Here is a tiny trained network, its code and every weight. The questions are about switching its units off for an input and a class, where a switched-off unit gives its printed mean instead of its output.

import numpy as np


def w(rows, s, z=0):
    codes = np.array(rows[::2]) - 128.0
    scale = np.full(codes.shape[1], s)
    scale[-1] = z or s
    return codes * scale


def f(y):
    return y / 2 * (1 + np.tanh(0.7978845608 * (y + 0.044715 * y**3)))


def log_softmax(a):
    a = a - a.max(-1, keepdims=True)
    return a - np.log(np.exp(a).sum(-1, keepdims=True))


def net(x, mask):
    res = np.array(x, float).reshape(1, 6) / 4 @ E
    y = f(res @ A[0][:, :-1].T + A[0][:, -1])
    res = res + np.where(mask, y, B[0][:, -1]) @ B[0][:, :-1]
    return log_softmax(res[-1] @ U[:, :-1].T + U[:, -1])


A, B = {}, {}
E = w([
[174,101,132,160,124,219,35],'x0',
[132,167,195,129,68,155,212],'x1',
[121,180,90,27,92,178,95],'x2',
[210,96,107,126,111,191,195],'x3',
[143,131,159,229,108,132,74],'x4',
[87,113,7,187,156,161,181],'x5',
],0.011)
A[0] = w([
[103,136,126,77,106,68,118,112],'neuron 1',
[105,94,247,213,169,117,132,115],'neuron 2',
[198,131,214,127,105,130,132,184],'neuron 3',
[126,131,96,101,138,169,66,134],'neuron 4',
[160,147,107,111,112,227,117,228],'neuron 5',
[107,103,172,162,190,84,107,139],'neuron 6',
[79,147,84,81,176,172,116,253],'neuron 7',
[216,134,118,134,137,112,108,161],'neuron 8',
[172,130,74,82,79,176,40,145],'neuron 9',
[183,62,130,160,194,132,160,178],'neuron 10',
],0.012,0.0046)
B[0] = w([
[121,171,149,123,26,154,112,193],'neuron 1',
[185,51,129,191,193,86,97,232],'neuron 2',
[108,58,70,72,70,135,122,248],'neuron 3',
[137,126,124,82,213,96,108,192],'neuron 4',
[67,93,193,50,162,145,174,246],'neuron 5',
[104,189,192,107,97,28,91,193],'neuron 6',
[148,135,107,18,157,103,109,230],'neuron 7',
[143,93,148,148,99,91,113,168],'neuron 8',
[70,98,179,154,246,97,103,239],'neuron 9',
[147,102,103,131,47,179,184,198],'neuron 10',
],0.013,0.012)
U = w([
[164,156,105,172,108,149,241,57],'0',
[132,145,174,131,78,113,138,2],'1',
[220,79,3,19,91,118,104,138],'2',
[112,113,252,183,232,2,68,153],'3',
[24,242,212,48,64,93,177,178],'4',
[66,40,223,70,196,178,206,186],'5',
[200,7,218,218,46,82,128,203],'6',
],0.0054,0.0041)

Each question gives the input, the list of numbers given to net, and the class t.
The units are the neurons (one row each of A and B). Each row of codes is followed by its name. A weight is (code - 128) times the scale printed after its matrix; where a second scale follows, it is the last column's (A, B and U).
mask holds one flag per neuron, in row order. A switched-off neuron (its flag False) gives its mean, the last column of its row in B, instead of its output. The means were averaged over made-up inputs and are rounded, as every weight is.
A unit's drop is (log p(t) with every unit on - log p(t) with that unit switched off) / (log p(t) with every unit on - log p(t) with every unit switched off).
The circuit of an input: a set's keep is (log p(t) with only the set's units on - log p(t) with every unit switched off) / (log p(t) with every unit on - log p(t) with every unit switched off). Starting from all 10 units, units are removed one at a time, each time the one whose removal leaves the highest keep (on an exact tie, the one counted first), for as long as the keep stays at least 0.8.
circuit, biggest first: the units of the circuit, biggest drop first
unit that matters most: the unit with the biggest drop
k most important neurons: the k neurons with the biggest drops, biggest first
drop when u is switched off: that unit's drop, to one decimal
input [-3,3,-1,-3,-2,-8], class 6: 3 most important neurons => (neuron 2; neuron 7; neuron 5)
input [-6,4,-7,3,-7,1], class 0: 2 most important neurons => (neuron 5; neuron 9)
input [-7,-2,-1,4,1,-8], class 2: unit that matters most => neuron 3
input [2,-4,-8,-4,-5,6], class 6: circuit, biggest first => (neuron 10; neuron 5)
input [6,1,-8,-4,-1,-8], class 6: 2 most important neurons => (neuron 3; neuron 9)
input [7,-6,2,-2,1,5], class 3: 3 most important neurons => (neuron 9; neuron 3; neuron 4)
input [8,-6,4,4,-3,-3], class 5: 2 most important neurons => (neuron 5; neuron 2)
input [7,-8,6,0,-6,3], class 3: 4 most important neurons => (neuron 9; neuron 4; neuron 3; neuron 10)
input [-6,-1,0,3,7,-2], class 6: circuit, biggest first => (neuron 9; neuron 7)
input [0,-4,-2,-4,-5,4], class 2: 3 most important neurons => (neuron 9; neuron 5; neuron 7)
input [-3,-1,2,5,1,-5], class 2: 2 most important neurons => (neuron 3; neuron 9)
input [-7,4,0,3,-2,3], class 4: 2 most important neurons => (neuron 2; neuron 3)
input [-2,0,1,3,-4,5], class 2: 4 most important neurons => (neuron 9; neuron 7; neuron 6; neuron 5)
input [-8,6,1,-4,2,-8], class 6: unit that matters most => neuron 2
input [6,-7,0,7,-2,-3], class 5: 2 most important neurons => (neuron 5; neuron 10)
input [-3,2,2,-1,-1,4], class 2: 4 most important neurons => (neuron 9; neuron 5; neuron 6; neuron 7)
input [-6,1,-1,4,-7,-5], class 4: 3 most important neurons => (neuron 2; neuron 1; neuron 7)
input [-7,-6,1,-3,7,7], class 4: 4 most important neurons => (neuron 2; neuron 9; neuron 6; neuron 4)
input [-4,-5,-2,7,3,-5], class 6: drop when neuron 7 is switched off => 0.3
input [-5,0,5,-3,5,-6], class 4: drop when neuron 1 is switched off => 0.2
input [5,1,-3,2,3,2], class 6: drop when neuron 2 is switched off => 0.1
input [-1,0,-6,3,-2,3], class 6: drop when neuron 5 is switched off => 0.1
input [-1,-7,-5,2,3,6], class 6: unit that matters most => neuron 10
